Each matrix's rows are made from only a few directions, up to rounding. Fill in the rest of each cut row.
In the rows, zero is written as 128.
Made from 3 directions:
[[131 116 133 123 135 126 122 137 119 125 121 144 115 132 132 131 113 123
  127 138 121 135 127 119 100 129 139 119 114 134 141]
 [129 170 139 126 134  88 147  79 151 192 145 122 155 111 100 100 146 127
  119 109 162 150 142 114 195 131 143 164 114 153  77]
 [117 109 131 133  95 163 137 137 132  90 133 100 161 127 149 136 139 145
  122 118 115  85 140 140 116 125 102 108 143 115 154]
 [139 138 120 125 159 105 115 131 119 149 120 154  90 133 114 127 115 112
  137 142 133 164 111 122 127 130 148 140 120 133 114]
 [120 167 134 133 110 113 154  82 158 167 152  93 180 109 111 105 164 140
  119  96 157 119 146 131 208 128 117 158 138 136  84]]
Cut rows, each with the rest of it:
[123 138 136 129 115 124 141 108 140 142 138] | [114 156 119 125 118 140 135 120 115 138 119 142 125 152 128 125 135 125
 135 117]
[125 109 120 132 118 154 122 151 120  91 123] | [121 124 135 143 143 127 132 133 132 112 108 122 141 104 126 112 111 144
 111 151]

Made from 2 directions:
[[112 104 112 144 190 132 120 140 156 139 142 111 121 102 151 126 153 135
  135 170 145 137 104  87 126 140 132 105 114 113 147]
 [122 117 115 134 179 134 119 145 127 136 151 122 130 103 139 139 139 130
  130 157 135 135 104  89 109 113 142 115 117 114 151]
 [127 125 123 129 147 131 124 135 125 131 138 127 130 118 131 133 131 128
  128 138 130 131 118 112 119 119 135 124 124 123 137]
 [125 122 122 131 151 130 124 135 129 132 138 125 128 117 134 132 134 129
  129 142 132 131 117 111 121 123 134 122 123 122 138]]
Cut rows, each with the rest of it:
[117 113 120 139 157 129 125 131 150 133] | [130 117 122 118 142 122 144 133 133 150 139 133 118 111 133 143 126 115
 121 122 134]
[124 122 122 132 151 130 124 135 131 132] | [137 124 128 117 134 131 134 130 129 142 132 131 118 111 122 125 133 121
 123 122 137]
[129 130 132 127 114 126 131 122 130 126] | [120 129 127 135 126 124 126 128 128 120 127 126 135 140 135 135 123 131
 131 132 121]
[131 132 131 125 116 127 130 126 123 126] | [125 131 129 133 124 128 123 127 127 120 125 126 133 136 129 126 127 132
 131 131 124]

Made from 2 directions:
[[140 113  98 162 128 108 132 127 125 138 138 140 158  90 118 108 111 114
  105 141 137 138 136 156 126 123  99 142 151 152 132]
 [135 123 125 143 133 120 124  99 119 106 118  92 140 119  70 120 175 152
   74 149 172 135  95 142 135 155 149 144 138 199 164]
 [131 121 109 140 124 120 135 153 134 155 143 167 140 107 170 120  75  98
  158 119  97 129 162 137 121 101  89 124 136  85 100]]
Cut rows, each with the rest of it:
[136 121 118 147 132 117 126 108 121 115 124 106 144 112  85 117 156 141
  84 146 161 136 107 145 132 146 135 143 141 183] | [154]
[144 110  97 171 132 103 128 105 118 121 130 112 166  86  74 104 147 133
  65 157 170 143 110 165 131 144 116 154 157 205] | [159]
[128 127 125 129 127 127 130 135 130 135 132 138 129 125 141 127 114 120
 138 125 119 128 137 129 126 121 119 126 129 114] | [120]
[132 122 113 141 126 120 132 139 130 142 137 148 140 111 144 121 101 112
 136 127 116 130 145 138 124 115 105 129 137 114] | [117]
[138 115 104 157 129 111 131 124 124 134 135 133 154  97 113 111 119 120
 103 141 141 137 131 152 127 127 107 141 147 156] | [136]

Made from 2 directions:
[[123 139  95 134 138 128 103 113 120 109  52 114 143 135 106 149 133 123
  143 148 129 126 120  94 116 133 101 114 130 143 157]
 [123 139 119 134 134 127 113 121 127 121  92 114 132 126 117 142 127 127
  133 133 134 134 127 118 123 134 117 120 128 142 145]
 [136 111 130 119 121 129 146 135 125 132 165 150 128 136 140 111 133 128
  126 128 115 115 126 130 132 119 137 138 130 107 108]
 [125 133 115 131 132 128 117 122 125 121  97 121 134 130 119 137 129 126
  134 136 129 128 125 115 123 131 117 122 129 135 140]]
Cut rows, each with the rest of it:
[137 108 143 117 118 129] | [154 140 129 139 191 154 122 133 148 104 131 130 120 120 116 117 129 144
 137 118 147 142 129 103  98]
[127 131 120 130 130 128] | [122 124 126 123 109 124 132 130 122 133 129 127 132 133 128 128 126 120
 125 129 121 124 128 132 135]
[123 141 137 134 131 127] | [120 127 133 131 119 112 123 118 124 137 121 130 125 121 140 141 133 137
 128 135 129 124 126 142 137]
[121 144  97 137 139 128] | [ 99 112 122 109  47 107 141 131 104 153 130 123 142 146 134 131 122  96
 116 136 101 112 129 149 161]
[123 139 115 134 134 128] | [112 120 126 119  85 114 134 127 115 143 128 126 134 136 134 132 126 114
 122 133 114 119 128 142 147]

Made from 2 directions:
[[180  94  92 149 118 187  98 163  82  59 157 133 114 116 161 106 106  92
   87 172 127 143 174 148 107 154 115 180 167 163 126]
 [156  96  97 137 116 139 100 145  91  84 136 118 134 112 164 118 138 123
  102 152 139 141 144 139 120 116 128 130 147 140 143]
 [189  88  86 152 116 196  93 169  74  48 162 134 112 114 166 103 103  86
   81 179 127 146 181 151 104 158 113 188 173 169 125]
 [131 146 142 133 137 162 143 134 144 133 141 147 107 141 103 124  95 104
  132 130 111 122 143 129 121 168 117 169 133 140 103]]
Cut rows, each with the rest of it:
[102 172 167 123 145 141 165 116 175 174 129 150 108 152  76 135  96 117
 156 106 106 111 123 118 131 167 121] | [153 113 125  97]
[154 109 108 138 122 153 111 145 103  94 141 128 123 121 147 118 121 113
 107 149 130 136 149 138 118 136 123] | [149 147 144 130]
[119 127 129 123 127 108 127 121 130 136 119 121 137 126 132 132 142 141
 133 121 134 128 116 125 133 111 134] | [107 121 119 137]
[106 130 134 117 127  84 131 111 137 152 108 115 147 125 131 139 157 157
 142 109 138 126 101 120 140  93 140] | [ 83 110 107 144]

Made from 3 directions:
[[ 84 132 124 177 123 114 153 160  92 115 135 114 130  98 109 122 136 127
  134 120 140 117 120 105 165 126 102 103 106 134 135]
 [151 116 185  89 133 174 168  67 133  97 116 171 125 162 140 143  79 188
  164  80 137 144 202 187 113 167 173 120 162 132 184]
 [104 104 127 163 138 109 138 174 115 130 126 122 120  92 131 126 123 120
  107 134 134 121 105 110 136 120 122 102 111 139 125]
 [130 184 115 112 101 146 124  76 118 117 142 119 147 166 101 124 156 133
  171 118 126 129 155 131 152 135 106 158 136 110 130]
 [133  67 138 140 159 107 124 185 145 145 113 137 107  88 160 133  99 118
   76 145 127 127  94 124  96 117 154 100 120 146 120]]
Cut rows, each with the rest of it:
[ 84 143 103 179 118 103] | [134 168  96 127 140 100 133  97 104 117 156 107 127 137 134 114  99  89
 167 113  88 114 100 129 115]
[127  93 143 136 144 122] | [137 153 132 129 119 138 116 107 144 132 105 133 107 127 131 129 121 133
 114 129 145 107 126 139 135]
[ 81 160  61 189 112  77] | [ 96 193 102 151 149  72 138  88  97 108 194  65 106 172 124 105  53  54
 170  87  59 133  84 122  72]
[152 118 131 103 135 132] | [114 119 150 138 122 136 124 139 143 132 121 126 117 135 121 133 127 139
 104 127 145 138 138 127 122]
[142  87 154 118 148 132] | [138 138 143 128 114 150 114 118 153 136  93 143 109 122 130 134 134 148
 100 135 161 111 137 140 142]
[113 153 111 142 115 122] | [125 128 114 127 138 112 136 128 110 122 151 118 139 132 128 123 121 111
 150 122 104 135 119 122 119]
[119  96 138 146 143 118] | [138 161 126 129 121 133 117 102 140 130 110 129 107 129 132 126 116 125
 122 126 138 104 121 140 132]

Made from 2 directions:
[[105 139 129 145 104 132 131 142  86 128 150 120 147 131 129 124 121 129
  147 159 155 131 128 144 111 118 138 138 141 114 120]
 [121 128 123 139 116 139 129 125 126 120 131 130 120 129 141 127 116 125
  130 138 129 127 122 139 112 123 136 123 133 121 121]
 [116 132 126 139 113 134 129 132 112 125 138 126 132 130 134 126 120 127
  136 144 138 129 126 139 114 122 135 129 135 120 122]
 [166 108 123 104 165 129 124 101 203 123  90 144  88 122 135 134 134 125
   95  78  79 121 124 106 149 144 115 106 107 149 139]]
Cut rows, each with the rest of it:
[132 130 134 118 138 115 127 134 122 137 128 124 141 128 112 129 141 132
 130 121 132 130 135 118 144 133 120 136 124 134] | [134]
[133 123 123 129 129 135 128 119 146 122 121 134 113 127 138 129 121 125
 121 122 116 125 123 130 123 128 130 119 126 129] | [126]

Made from 3 directions:
[[ 86 139 108  89 118 103 178 127 115  96 140 116 113 139 118 140 114 179
   99 100 139 179 124 112 143 127 133 128  82  84 121]
 [136 125 128 139 125 133 115 143 140 125 139 140 115 125 134 114 133 136
  112 130 143 106 124 133 126 127 140 131 124 111 136]
 [188 108 144 191 130 165  52 166 169 150 148 171 112 111 149  76 148  97
  115 161 154  30 116 161 107 124 152 137 159 130 151]
 [114 153 139 109 131 118 136 124 123 114  96 106 117 127 143 174 159 169
  119 104 137 123 164  79 153 137 138 115 120 103 141]]
Cut rows, each with the rest of it:
[160 108 129 164 127 149  91 148 149 143 153] | [158 124 121 131  83 123  98 124 153 137  86 105 165 107 122 135 138 144
 138 133]
[125 149 139 122 128 124 121 142 137 110 108] | [121 102 124 150 157 164 178 100 107 155  96 159  84 151 136 152 119 115
  84 150]
[151 113 129 154 127 143 102 141 143 139 145] | [149 127 123 129  96 124 105 127 146 133 100 112 155 113 124 132 135 140
 137 131]
[137 110 123 138 130 135 126 115 122 148 139] | [134 153 130 112 106 102  79 157 149 103 146 106 164 108 123 107 134 147
 172 111]
[157 122 142 155 134 145  92 133 140 147 120] | [137 133 120 138 120 142 101 141 145 126  86 133 135 120 129 130 128 156
 149 136]
[121 136 133 117 132 123 136 114 118 130 108] | [112 137 129 128 152 134 127 142 122 116 141 142 112 135 132 120 122 134
 139 126]

Made from 2 directions:
[[130  97 144 102 163 133  83 158 114 119 155 134 113 117 108 123 162 134
  141 106 137 109 115 162 147 139 126 147 154 153 121]
 [116 104 126 153 139 145 143  88 147 109 124 160 152 122 117 128 185 133
  157 141 114 116 134 117 137 156 134 113 134 111 130]
 [126 138 122 140 116 127 146 113 135 130 117 128 136 132 135 130 119 126
  125 138 123 135 133 114 121 126 129 120 118 117 131]]
Cut rows, each with the rest of it:
[137 151 127 113 114] | [114 123 154 116 144 127 103 112 134 139 129  79 124 103 121 137 140 125
 131 118 105 124 136 120 137 128]
[122 131 120 150 118] | [133 154  98 142 124 115 139 145 130 132 130 137 127 135 143 118 131 136
 109 124 135 131 114 119 110 132]
[130 128 130 121 131] | [126 120 138 123 130 132 124 122 128 127 127 124 128 125 123 131 127 125
 134 129 125 127 133 131 134 127]

Made from 3 directions:
[[138 135 119 143 136 148 151 106 130 138 132 108 132 129 105 116 141 180
  140 126 121 126 123  65 161 134 140 146 109 138 147]
 [122 107 121 102 124 113 126 152 124 107 135 131 123 117 178 111 165 125
  131 144 164 134 108 113 138 159 151 114 152 124  69]
 [125 120 140 122 134 123 121 143 128 125 126 140 136 122 130 130 121  98
  131 123 127 128 126 164 112 134 119 109 138 130 137]
 [119 109 115  99 116 108 121 151 122 104 136 131 115 121 189 114 166 126
  123 150 170 135 110 112 136 152 153 121 153 118  51]]
Cut rows, each with the rest of it:
[132 133 131 138 134 137 135 119 130 136 127 124 134 129 107 129 121 138
 133 121 115 126 131 122 132 124] | [123 132 118 133 154]
[138 150 119 154 129 148 144  94 131 146 127 109 126 140  87 132 117 174
 130 121 105 124 139  84 148 108] | [126 158  99 133 163]
[123 131 120 122 115 117 117 129 126 122 128 131 115 134 147 136 127 120
 114 136 137 130 133 136 120 117] | [130 136 133 117  99]
[128 120 135 124 135 128 129 137 128 126 128 133 136 121 129 123 131 117
 135 125 129 128 122 139 125 139] | [127 115 134 132 134]
[136 127 136 140 145 145 145 121 131 138 128 121 144 122  98 119 129 146
 145 117 113 125 123 109 142 139] | [126 124 117 142 169]
[139 132 137 148 148 152 150 113 133 145 127 118 147 124  83 120 123 153
 148 112 104 123 126 105 145 134] | [122 128 109 145 188]
[122 110 127 107 126 115 123 151 125 112 133 135 126 118 167 117 152 115
 130 139 154 132 113 131 129 151] | [141 112 149 125  86]
